Below is a small trained network, with its code and all its weights. Each question gives an input and a target symbol and asks what happens when units are switched off, that is, made to give their printed mean instead of their output.

import numpy as np


def w(rows, s, z=0):
    codes = np.array(rows[::2]) - 128.0
    scale = np.full(codes.shape[1], s)
    scale[-1] = z or s
    return codes * scale


def f(y):
    return np.maximum(y, 0)


def softmax(a):
    e = np.exp(a - a.max(-1, keepdims=True))
    return e / e.sum(-1, keepdims=True)


def log_softmax(a):
    a = a - a.max(-1, keepdims=True)
    return a - np.log(np.exp(a).sum(-1, keepdims=True))


def net(x, mask):
    ids = ['βγδεζηθλξτω'.index(c) for c in x.split()]
    T = len(ids)
    res = E[ids] + P[:T]
    r = res
    for j in range(2):
        rows = slice(2 * j, 2 * j + 2)
        q, k, v = (r @ M[0][rows].T for M in (Q, K, V))
        z = softmax(np.where(np.tri(T) > 0, q @ k.T / 2**0.5, -1e9)) @ v
        o = O[0][rows]
        res = res + np.where(mask[j], z, o[:, -1]) @ o[:, :-1]
    y = f(res @ A[0][:, :-1].T + A[0][:, -1])
    res = res + np.where(mask[2:10], y, B[0][:, -1]) @ B[0][:, :-1]
    return log_softmax(res[-1] @ U[:, :-1].T + U[:, -1])


Q, K, V, O, A, B = {}, {}, {}, {}, {}, {}
E = w([
[157,99,144,167],'β',
[183,142,211,105],'γ',
[142,116,113,129],'δ',
[141,63,173,165],'ε',
[119,120,59,97],'ζ',
[113,82,107,110],'η',
[173,216,89,219],'θ',
[93,182,77,178],'λ',
[15,123,133,146],'ξ',
[72,4,210,223],'τ',
[49,170,212,156],'ω',
],0.017)
P = w([
[173,117,154,190],'0',
[122,120,134,150],'1',
[100,129,102,106],'2',
[105,132,95,99],'3',
[120,130,100,123],'4',
[130,130,101,138],'5',
[168,108,118,254],'6',
],0.01)
Q[0] = w([
[205,186,179,110],'H0',
[46,200,140,165],'H0',
[250,41,82,81],'H1',
[174,41,60,113],'H1',
],0.014)
K[0] = w([
[249,78,132,84],'H0',
[102,191,230,120],'H0',
[188,226,221,12],'H1',
[142,243,174,60],'H1',
],0.012)
V[0] = w([
[23,156,204,158],'H0',
[4,100,143,180],'H0',
[183,119,209,45],'H1',
[182,71,61,144],'H1',
],0.016)
O[0] = w([
[134,186,203,222,235],'H0',
[92,104,147,214,255],'H0',
[236,47,100,246,180],'H1',
[145,80,62,13,122],'H1',
],0.011,0.0063)
A[0] = w([
[31,68,58,158,149],'N0',
[163,155,4,178,1],'N1',
[36,87,11,147,42],'N2',
[137,155,182,163,144],'N3',
[125,43,86,87,128],'N4',
[84,2,133,130,76],'N5',
[159,46,253,86,50],'N6',
[27,40,155,129,59],'N7',
],0.011,0.0051)
B[0] = w([
[88,173,47,166,197],'N0',
[87,131,113,7,189],'N1',
[47,132,140,176,164],'N2',
[152,112,115,70,250],'N3',
[187,45,116,76,181],'N4',
[135,159,181,215,200],'N5',
[6,118,139,128,165],'N6',
[206,180,112,133,194],'N7',
],0.018,0.015)
U = w([
[228,105,94,88,74],'β',
[9,73,238,25,99],'γ',
[254,139,43,55,49],'δ',
[36,69,173,188,12],'ε',
[109,101,49,83,37],'ζ',
[159,93,26,173,231],'η',
[137,180,61,25,159],'θ',
[34,182,127,114,113],'λ',
[193,207,62,112,69],'ξ',
[102,174,113,181,2],'τ',
[194,175,198,98,192],'ω',
],0.0081,0.0072)

Each question gives the input, a string of symbols that net reads in full, and the target symbol t.
The units are the heads (2 rows each of Q, K, V and O) and the neurons (one row each of A and B). Each row of codes is followed by its name. A weight is (code - 128) times the scale printed after its matrix; where a second scale follows, it is the last column's (O, A, B and U).
mask holds one flag per unit, heads first, then neurons. A switched-off unit (its flag False) gives its mean, the last column of its rows in O or B, instead of its output. The means were averaged over made-up inputs and are rounded, as every weight is.
A unit's drop is (log p(t) with every unit on - log p(t) with that unit switched off) / (log p(t) with every unit on - log p(t) with every unit switched off).
The circuit of an input: a set's keep is (log p(t) with only the set's units on - log p(t) with every unit switched off) / (log p(t) with every unit on - log p(t) with every unit switched off). Starting from all 10 units, units are removed one at a time, each time the one whose removal leaves the highest keep (on an exact tie, the one counted first), for as long as the keep stays at least 0.8.
circuit, biggest first: the units of the circuit, biggest drop first
unit that matters most: the unit with the biggest drop
top k neurons: the k neurons with the biggest drops, biggest first
heads that matter: for each layer, one digit per head in row order, 1 if its drop is at least 0.15 and else 0, layers parted by /
input ε η θ η, target θ: circuit, biggest first -> [H1, N7]
input ω ξ γ λ ω ε β, target β: top 2 neurons -> [N3, N0]
input ε η η, target η: circuit, biggest first -> [H0, N1, N0]
input β η θ γ η η ε, target ε: unit that matters most -> N5
input λ ε λ ε η, target λ: top 3 neurons -> [N3, N2, N4]
input δ ε ω λ, target ω: circuit, biggest first -> [H0, N3]
input θ γ η η ζ, target ζ: circuit, biggest first -> [H0, N2, N4]
input λ θ ε, target λ: top 2 neurons -> [N3, N4]
input β η η θ, target θ: heads that matter -> 00
input η ε β ε ε ξ, target ξ: heads that matter -> 11
input η η λ ε ζ, target λ: top 2 neurons -> [N2, N3]
input ξ ω β, target ω: top 2 neurons -> [N3, N0]
input η η ω λ ε, target ω: heads that matter -> 01
input ε ω γ η η ε, target ε: circuit, biggest first -> [H1, N7, N6]
input η η δ ω τ, target ω: circuit, biggest first -> [N7, H0]
input γ ε η δ, target δ: circuit, biggest first -> [N1, H1]
input η δ λ η η, target λ: circuit, biggest first -> [H1, N3]
input ω η ξ, target ω: circuit, biggest first -> [H0, N7, N3]
input η γ γ λ, target λ: circuit, biggest first -> [H1, N2]
input η ξ ω λ, target ω: circuit, biggest first -> [H0, N3, N0]
input γ ε τ θ, target θ: heads that matter -> 10
